Here is a tiny trained network, its code and every weight. The questions are about switching its units off for an input and a class, where a switched-off unit gives its printed mean instead of its output.

import numpy as np


def w(rows, s, z=0):
    codes = np.array(rows[::2]) - 128.0
    scale = np.full(codes.shape[1], s)
    scale[-1] = z or s
    return codes * scale


def f(y):
    return y / 2 * (1 + np.tanh(0.7978845608 * (y + 0.044715 * y**3)))


def log_softmax(a):
    a = a - a.max(-1, keepdims=True)
    return a - np.log(np.exp(a).sum(-1, keepdims=True))


def net(x, mask):
    res = np.array(x, float).reshape(1, 8) / 4 @ E
    y = f(res @ A[0][:, :-1].T + A[0][:, -1])
    res = res + np.where(mask, y, B[0][:, -1]) @ B[0][:, :-1]
    return log_softmax(res[-1] @ U[:, :-1].T + U[:, -1])


A, B = {}, {}
E = w([
[75,196,204,99],'x0',
[111,158,149,129],'x1',
[228,144,223,154],'x2',
[133,145,90,111],'x3',
[63,139,159,247],'x4',
[167,254,56,74],'x5',
[94,116,135,33],'x6',
[151,250,155,201],'x7',
],0.0071)
A[0] = w([
[182,62,164,126,105],'neuron 1',
[218,187,82,65,79],'neuron 2',
[58,179,83,118,145],'neuron 3',
[142,66,111,70,158],'neuron 4',
[133,96,74,109,57],'neuron 5',
[150,32,94,85,164],'neuron 6',
[212,81,166,136,248],'neuron 7',
[43,158,163,95,125],'neuron 8',
[81,153,251,135,253],'neuron 9',
[99,155,207,64,158],'neuron 10',
[81,185,133,187,235],'neuron 11',
[123,69,41,115,103],'neuron 12',
[176,98,168,228,197],'neuron 13',
[97,203,83,177,203],'neuron 14',
],0.012,0.0028)
B[0] = w([
[96,145,163,99,188],'neuron 1',
[241,182,152,128,231],'neuron 2',
[68,209,176,164,204],'neuron 3',
[197,90,69,136,212],'neuron 4',
[104,143,1,239,168],'neuron 5',
[104,201,72,106,239],'neuron 6',
[164,122,183,65,213],'neuron 7',
[26,163,144,59,187],'neuron 8',
[123,72,108,36,252],'neuron 9',
[132,133,72,49,192],'neuron 10',
[79,60,184,142,238],'neuron 11',
[109,215,57,158,214],'neuron 12',
[156,36,179,111,253],'neuron 13',
[129,90,221,199,236],'neuron 14',
],0.0083,0.008)
U = w([
[47,199,200,136,109],'0',
[149,46,151,169,131],'1',
[141,111,76,138,102],'2',
[159,108,137,75,254],'3',
[175,67,151,82,191],'4',
[252,178,139,141,50],'5',
[93,113,130,42,62],'6',
[115,196,47,156,110],'7',
],0.013,0.006)

Each question gives the input, the list of numbers given to net, and the class t.
The units are the neurons (one row each of A and B). Each row of codes is followed by its name. A weight is (code - 128) times the scale printed after its matrix; where a second scale follows, it is the last column's (A, B and U).
mask holds one flag per neuron, in row order. A switched-off neuron (its flag False) gives its mean, the last column of its row in B, instead of its output. The means were averaged over made-up inputs and are rounded, as every weight is.
A unit's drop is (log p(t) with every unit on - log p(t) with that unit switched off) / (log p(t) with every unit on - log p(t) with every unit switched off).
The circuit of an input: a set's keep is (log p(t) with only the set's units on - log p(t) with every unit switched off) / (log p(t) with every unit on - log p(t) with every unit switched off). Starting from the 12 units with the biggest drops (on a tie, the unit counted first), units are removed one at a time, each time the one whose removal leaves the highest keep (on an exact tie, the one counted first), for as long as the keep stays at least 0.8.
units of the circuit, in order: the units of the circuit, biggest drop first
unit that matters most: the unit with the biggest drop
top k neurons: the k neurons with the biggest drops, biggest first
input [-7,-5,1,-5,-2,8,8,5], class 5: units of the circuit, in order -> neuron 2
input [5,5,6,6,-5,-4,1,1], class 6: units of the circuit, in order -> neuron 10; neuron 9
input [-1,4,6,2,5,-2,7,-1], class 6: units of the circuit, in order -> neuron 2; neuron 9
input [-5,-6,4,8,-2,-8,4,-6], class 7: units of the circuit, in order -> neuron 6; neuron 12
input [-6,0,1,3,-6,-5,0,3], class 5: top 2 neurons -> neuron 9; neuron 11
input [-3,-1,6,-5,8,-8,2,3], class 4: units of the circuit, in order -> neuron 9; neuron 7
input [5,-5,-2,-3,0,7,4,-3], class 0: top 3 neurons -> neuron 3; neuron 9; neuron 8
input [1,-6,4,2,1,4,-2,-1], class 5: units of the circuit, in order -> neuron 9; neuron 2
input [3,2,-4,-4,6,-7,5,-1], class 6: units of the circuit, in order -> neuron 9; neuron 8
input [8,4,2,-4,2,3,1,-3], class 6: top 2 neurons -> neuron 9; neuron 10
input [4,-2,1,6,-3,3,-2,-1], class 5: units of the circuit, in order -> neuron 2; neuron 9
input [0,-6,-1,2,4,-7,4,-4], class 6: top 2 neurons -> neuron 6; neuron 2
input [-2,8,-4,-6,-3,2,-5,6], class 0: top 2 neurons -> neuron 4; neuron 13
input [-5,-3,3,4,-7,-2,4,-7], class 7: unit that matters most -> neuron 6
input [1,6,4,3,6,-3,8,2], class 6: top 2 neurons -> neuron 9; neuron 8
input [4,-8,-2,2,-8,0,-8,-2], class 5: top 2 neurons -> neuron 2; neuron 8
input [0,-6,4,7,-2,-2,1,-3], class 5: top 3 neurons -> neuron 9; neuron 11; neuron 8
input [-1,5,3,0,-8,-1,-4,1], class 5: top 3 neurons -> neuron 2; neuron 9; neuron 11
input [1,5,-5,8,-4,-3,-7,5], class 0: top 2 neurons -> neuron 4; neuron 13
input [3,-4,0,7,-8,4,7,7], class 5: unit that matters most -> neuron 2
